B =
array([[-21.7,  38.1,  43.9, -14.8, -37.0],
       [-28.3,  39.8,  39.8,  13.0, -19.3],
       [-52.2,  33.5,  -1.7,  67.9,  27.5],
       [ 37.3, -16.4,  22.4,  27.6,  -7.7],
       [-12.6,  35.3,  69.1,  12.1,  -4.3],
       [-51.5,  30.2,  -7.2,  -8.0,  -7.1],
       [-19.9,   3.7,  25.1,  44.7,  65.4]])
Counting starts at 1.
The entry just left of the largest entry is 35.3
The entry in row 3 and column 2 is 33.5
The entry directly above -51.5 is -12.6
What is the top-left entry?
Answer: -21.7
The entry in row 3 and column 1 is -52.2
The entry directly above 44.7 is -8.0
What is the bottom-right entry?
Answer: 65.4
What is the entry in row 3 and column 3?
Answer: -1.7
What is the entry in the top-right corner?
Answer: -37.0
What is the entry at row 1, column 3?
Answer: 43.9
What is the entry in the bottom-left corner?
Answer: -19.9
The entry directly below -7.7 -> -4.3
The entry just right of the largest entry: 12.1
The entry just right of 3.7 -> 25.1
The entry just right of the centre entry -> 27.6
What is the entry at row 2, column 3?
Answer: 39.8
The entry in row 2 and column 1: -28.3
What is the entry directly below the centre entry?
Answer: 69.1
The entry at row 1, column 2 is 38.1
What is the entry directly below -37.0?
Answer: -19.3
The entry directly above -12.6 -> 37.3
The entry just left of the centre entry -> -16.4

[[-21.1 -51.3  36.3  45.6  43.6  33.8  14.9  18.7 -12.0  27.0  35.3]
 [-54.0  33.5 -37.1 -28.8  54.8 -20.4 -30.9   9.1  32.7 -25.5 -45.8]
 [-25.4 -48.6   3.1  43.5  41.6  37.4 -48.7 -40.2 -13.2 -17.6   4.4]]
Report the second entry on the diagonal from the top-right corner.
Answer: -25.5
Report the fifth entry, reading row by row.
Answer: 43.6
Report the 2nd largest entry.
Answer: 45.6
Report the 3rd smallest entry.
Answer: -48.7
Report the first entry in reading order.
Answer: -21.1
The 3rd entry on the main diagonal is 3.1
Report the second entry on the main diagonal.
Answer: 33.5
The third entry in reading order: 36.3
Report the smallest entry in the last column.
Answer: -45.8
Report the top-right entry.
Answer: 35.3
Report the bottom-left entry.
Answer: -25.4
Report the bottom-right entry.
Answer: 4.4
The first entry of the largest entry's row is -54.0
The 3rd entry on the diagonal from the top-right corner: -13.2
Report the entry just left of 32.7.
Answer: 9.1
The entry just left of the centre entry is 54.8
Report the entry just left of 27.0.
Answer: -12.0
Report the entry just right of -25.4.
Answer: -48.6
Report the entry directly below the largest entry.
Answer: 41.6
The entry just right of the largest entry: -20.4
The entry directly above 33.5 -> -51.3
